In the rows, zero is written as 128.
Each row is followed by its class number. Each block has new classes, again numbered from 0 up, in any order.
[132 127 105 129 215 132 129  81 113 147 145 131 124 135 114 136 125 128
 118  91 129 134] => 0
[107 127 116 133 115 129 132  93 138 113 127 151  93 129 141 154 124 141
 133 138 113 114] => 1
[126 134 102 127  11 129 141 105 125 132 128 128 126 118 145 137 131 123
 126 162 132 163] => 0
[132 132  93 117  60 126 110 101 136 128 132 128 108 107 136 148 128 125
 135 129 128 159] => 0
[113 130 105 135 109 128 126 108 128 115 135 136 109 112 131 148 124 135
 132 127 125 139] => 1
[118 131 106 128  43 126 126  93 131 131 119 129 108 117 143 142 122 130
 135 137 128 149] => 0
[117 126 105 140 179 124 114  92 125 122 127 145  91 107 119 155 130 144
 124 124 116 129] => 1
[125 125 123 118  64 127 131 110 123 115 134 142 118 106 137 146 131 134
 118 152 121 135] => 1
[123 134 104 107  11 128 101 111 138 120 130 118 115  92 153 136 132 122
 132 147 128 155] => 0
[119 126  99 127 137 137 129  92 132 113 130 145 104 134 129 161 125 143
 133 124 111 129] => 1
[131 120  90 125  53 127 137 103 127 126 125 123 109 114 132 133 127 123
 127 139 132 153] => 0

Next block: new classes, numbered from 0 again.
[137 135 127 124 137 137 105 131 119 116 135 122 132 134 136 143 127 127
 128 134 127 148] => 2
[129 126 129 128 118 121 133 129 138 122 116 122 120 123 126 121 124 124
 124 135 117 109] => 3
[135 132 124 131 136 114 117  99 102 116 137 123 130 126 135 126 131 130
 128 166 126 151] => 2
[129 131 134 124 125 107 114 139 123 123 134 125 120 123 130 130 130 128
 123 115 127 131] => 1
[130 125 121 124 121 129 114 127 119 124 119 122 134 131 124 138 117 124
 118 150 132 126] => 2
[132 133 125 127 117 109 115 137 119 119 145 124 128 122 128 121 122 127
 130 160 143 128] => 1
[132 119 125 125 126 127 113 133 128 115 144 124 114 132 126 125 120 126
 126 140 130 121] => 3
[134 124 120 124 128 130 121 124 117 122 116 123 130 132 136 135 130 125
 126 142 127 136] => 2
[133 129 136 129 129  92 120 130 112 129 139 126 141 118 128 127 124 132
 131 134 137 128] => 1
[130 127 127 127 119 137 131 127 135 124 134 124 132 128 124 133 128 127
 131 141 130 129] => 1
[132 119 132 130 128 129 120 118 111 127 125 130 140 135 116 136 106 123
 135 167 139 126] => 0
[130 125 136 131 121 117 113 125 118 128 147 122 143 130 118 122 110 120
 132 158 141 120] => 0
[134 118 128 130 119 144 130 110 122 118 109 124 134 129 119 131 124 122
 128 158 131 129] => 2
[126 114 132 130 133 111 119 144 131 129 161 129 104 134 128 127 116 134
 134 126 143 124] => 0
[129 118 129 125 124 113 132 114 118 117 117 127 127 123 134 120 125 130
 123 146 138 120] => 0
[117 131 131 127 129 109 114 124 115 123 132 121 123 127 134 138 125 126
 127 134 121 138] => 1
[133 141 123 123 114 136  94 120 125 111 138 110 137 130 113 137  99 120
 131 186 119 103] => 3
[127 120 130 121 127 101 124 133 116 119 124 123 114 119 135 136 138 136
 120 116 134 131] => 3
[127 122 129 126 128 115 124 130 123 125 126 127 125 128 126 128 123 126
 133 136 131 129] => 0
[128 131 132 119 117 141 117 136 127 131 129 121 142 133 115 135 124 124
 134 136 137 120] => 0
[131 126 113 121 110 142 131 135 127 116 113 126 128 127 134 126 130 125
 123 155 140 133] => 2
[131 134 125 127 125 131 103 131 120 115 124 121 132 125 122 128 128 122
 126 131 126 120] => 3
[132 135 130 126 115 108 118 143 133 121 138 124 130 117 130 123 127 131
 129 122 136 124] => 1
[131 127 133 127 121 113 124 131 119 126 113 133 134 117 131 129 141 127
 123 118 134 134] => 2
[129 129 127 121 137 128 115 120 129 118 137 119 119 134 120 117 117 117
 124 128 115 106] => 3
[124 120 132 120 132 140 123 126 129 123 123 123 132 132 120 125 132 128
 126 113 130 121] => 3
[130 124 121 128 121 111 120 119 130 119 146 122 109 131 124 122 104 125
 135 179 121 106] => 3
[143 121 140 127 130 110 122 124 128 118 142 122 112 126 124 132 124 126
 129 137 128 122] => 3
[126 121 131 131 116 130 114 138 129 126 138 123 127 132 117 127 116 125
 131 140 144 116] => 0
[129 123 130 127 120 155 129 111 121 127 116 126 149 131 117 125 119 126
 130 152 134 121] => 0
[134 128 136 128 119 133 111 139 124 132 136 120 147 123 121 126 128 129
 131 128 141 128] => 0
[126 128 117 125 133 116 121 129 134 114 136 123 109 127 130 117 127 132
 122 126 119 114] => 3
[129 123 126 124 118 106 121 131 115 120 114 123 136 122 128 137 132 126
 126 139 131 133] => 2
[130 126 128 130 129 135 132 117 119 135 121 128 139 132 131 142 120 124
 133 154 131 139] => 0
[127 124 126 124 130 127 124 117 114 123 112 125 133 126 123 124 127 128
 126 132 130 120] => 2
[131 130 112 124 129 131 107 141 129 125 145 122 121 136 118 128 110 121
 127 141 128 110] => 0
[130 130 121 122 120 122 100 141 118 124 124 122 142 126 122 125 120 128
 126 138 129 118] => 3
[133 125 129 130 121 165 119 121 139 124 147 123 130 137 117 141 111 125
 135 155 129 127] => 0
[131 137 140 128 113 155 114 139 138 121 136 114 139 133 122 138 135 121
 124 122 133 135] => 2
[129 135 125 126 128 139 105 138 133 113 137 122 127 133 129 123 126 128
 118 122 126 124] => 3
[132 131 111 124 122 135 107 130 133 111 150 123 117 134 125 120 110 127
 132 156 131 114] => 3
[127 134 127 132 127 141 107 122 118 125 151 120 139 134 115 118 104 131
 131 153 133 121] => 0
[130 107 121 122 139 130 111 133 111 130 111 127 123 139 119 139 121 127
 122 137 131 132] => 2
[129 120 132 118 120 133  92 136 124 114 145 109 122 129 110 127 114 123
 124 133 137 110] => 0
[129 124 129 127 121 153 124 130 138 116 137 123 121 137 120 131 127 125
 123 129 127 122] => 3
[126 127 130 124 120 127 110 143 127 120 140 120 122 131 121 132 120 127
 133 137 137 125] => 1
[135 126 133 127 134 127 110 122 113 131 148 125 133 132 116 135 105 126
 135 148 131 129] => 0
[121 122 126 120 126  96 128 153 123 131 123 130 122 115 134 115 139 140
 122  92 137 119] => 1
[132 130 138 125 123 106 112 135 123 126 134 119 128 126 123 126 125 125
 128 133 128 120] => 1
[128 124 127 125 139 151 120 122 115 119 187 130 134 136 121 126 124 131
 135 118 127 142] => 0
